Below are the code and all the weights of a small trained network. Each question names an input and a class and asks about switching units off, where a switched-off unit gives its printed mean instead of its output.

import numpy as np


def w(rows, s, z=0):
    codes = np.array(rows[::2]) - 128.0
    scale = np.full(codes.shape[1], s)
    scale[-1] = z or s
    return codes * scale


def f(y):
    return np.maximum(y, 0)


def log_softmax(a):
    a = a - a.max(-1, keepdims=True)
    return a - np.log(np.exp(a).sum(-1, keepdims=True))


def net(x, mask):
    res = np.array(x, float).reshape(1, 5) / 4 @ E
    y = f(res @ A[0][:, :-1].T + A[0][:, -1])
    res = res + np.where(mask, y, B[0][:, -1]) @ B[0][:, :-1]
    return log_softmax(res[-1] @ U[:, :-1].T + U[:, -1])


A, B = {}, {}
E = w([
[107,254,223,55,171,176,107,94,80,148],'x0',
[5,104,89,119,211,111,109,121,145,49],'x1',
[133,62,198,72,106,77,125,55,60,106],'x2',
[133,176,58,186,120,92,74,53,67,145],'x3',
[148,126,131,137,158,120,130,139,121,121],'x4',
],0.012)
A[0] = w([
[133,161,95,174,116,76,43,53,68,180,23],'neuron 1',
[89,172,171,81,190,171,154,89,95,160,37],'neuron 2',
[87,195,180,96,134,154,133,111,92,143,36],'neuron 3',
[137,185,114,138,148,123,101,75,79,135,42],'neuron 4',
[148,125,176,59,143,144,174,162,154,111,31],'neuron 5',
[117,218,94,150,151,165,104,177,192,157,122],'neuron 6',
[132,105,179,68,124,62,132,91,69,118,109],'neuron 7',
[107,83,216,58,117,182,196,199,151,126,6],'neuron 8',
[139,199,206,79,163,183,74,121,92,146,75],'neuron 9',
[236,191,180,124,66,139,143,138,117,197,19],'neuron 10',
[111,82,216,110,130,115,78,69,85,122,105],'neuron 11',
[120,39,138,129,105,54,139,96,134,152,161],'neuron 12',
[2,141,133,107,220,105,83,120,143,88,65],'neuron 13',
],0.0095,0.0015)
B[0] = w([
[158,192,102,107,200,173,60,83,170,192,226],'neuron 1',
[176,76,51,208,62,25,196,119,134,215,214],'neuron 2',
[111,94,112,193,133,81,137,126,158,181,209],'neuron 3',
[79,127,107,88,220,91,107,86,167,186,195],'neuron 4',
[81,142,60,130,195,96,41,96,77,187,185],'neuron 5',
[105,231,202,203,128,226,226,206,38,125,219],'neuron 6',
[63,178,192,188,156,175,183,195,41,122,206],'neuron 7',
[60,157,50,57,217,187,68,57,156,155,222],'neuron 8',
[147,60,102,211,105,117,152,125,223,104,238],'neuron 9',
[252,99,164,58,2,114,92,53,67,71,239],'neuron 10',
[55,215,159,163,126,181,186,179,108,133,207],'neuron 11',
[152,109,147,205,130,172,164,186,144,181,194],'neuron 12',
[241,143,184,31,20,42,102,85,120,29,247],'neuron 13',
],0.0075,0.015)
U = w([
[82,211,197,173,152,212,243,191,50,124,181],'0',
[139,15,53,224,109,83,180,164,234,173,232],'1',
[181,126,177,16,58,90,80,117,96,51,77],'2',
[97,172,70,70,242,169,5,116,164,200,3],'3',
],0.012,0.0014)

Each question gives the input, the list of numbers given to net, and the class t.
The units are the neurons (one row each of A and B). Each row of codes is followed by its name. A weight is (code - 128) times the scale printed after its matrix; where a second scale follows, it is the last column's (A, B and U).
mask holds one flag per neuron, in row order. A switched-off neuron (its flag False) gives its mean, the last column of its row in B, instead of its output. The means were averaged over made-up inputs and are rounded, as every weight is.
A unit's drop is (log p(t) with every unit on - log p(t) with that unit switched off) / (log p(t) with every unit on - log p(t) with every unit switched off).
The circuit of an input: a set's keep is (log p(t) with only the set's units on - log p(t) with every unit switched off) / (log p(t) with every unit on - log p(t) with every unit switched off). Starting from the 12 units with the biggest drops (on a tie, the unit counted first), units are removed one at a time, each time the one whose removal leaves the highest keep (on an exact tie, the one counted first), for as long as the keep stays at least 0.8.
circuit, biggest first: the units of the circuit, biggest drop first
most important unit: the unit with the biggest drop
k most important neurons: the k neurons with the biggest drops, biggest first
drop of u: that unit's drop, to one decimal
input [5,-7,-4,0,-7], class 2: circuit, biggest first -> [neuron 10]
input [6,3,0,5,5], class 1: circuit, biggest first -> [neuron 2; neuron 9]
input [-5,6,0,6,3], class 2: 2 most important neurons -> [neuron 13; neuron 8]
input [4,6,8,-8,7], class 0: 3 most important neurons -> [neuron 7; neuron 11; neuron 1]
input [-2,-4,1,7,7], class 3: 2 most important neurons -> [neuron 1; neuron 13]
input [7,-8,1,-3,-6], class 2: 2 most important neurons -> [neuron 10; neuron 12]
input [-1,-8,-2,-8,6], class 2: 3 most important neurons -> [neuron 10; neuron 1; neuron 4]
input [-4,-3,-7,7,2], class 0: 2 most important neurons -> [neuron 6; neuron 8]
input [-1,-8,-7,3,-3], class 2: 4 most important neurons -> [neuron 10; neuron 7; neuron 11; neuron 12]
input [-1,6,-7,0,-3], class 0: 2 most important neurons -> [neuron 6; neuron 10]
input [8,-8,0,-8,-3], class 1: 4 most important neurons -> [neuron 9; neuron 2; neuron 3; neuron 13]
input [6,-4,5,6,-5], class 1: 3 most important neurons -> [neuron 9; neuron 2; neuron 6]
input [0,8,-7,7,2], class 2: 3 most important neurons -> [neuron 13; neuron 7; neuron 11]
input [2,-5,-1,7,-8], class 3: circuit, biggest first -> [neuron 1]
input [4,-4,-5,6,-6], class 3: 4 most important neurons -> [neuron 1; neuron 4; neuron 7; neuron 13]
input [6,-3,1,7,6], class 3: 3 most important neurons -> [neuron 1; neuron 4; neuron 12]
input [3,-3,8,-5,2], class 0: drop of neuron 7 -> 0.5
input [-5,-3,-4,8,5], class 3: drop of neuron 1 -> 0.2
input [4,2,6,-6,-7], class 0: drop of neuron 11 -> 5.6
input [1,2,-1,-4,4], class 3: most important unit -> neuron 10
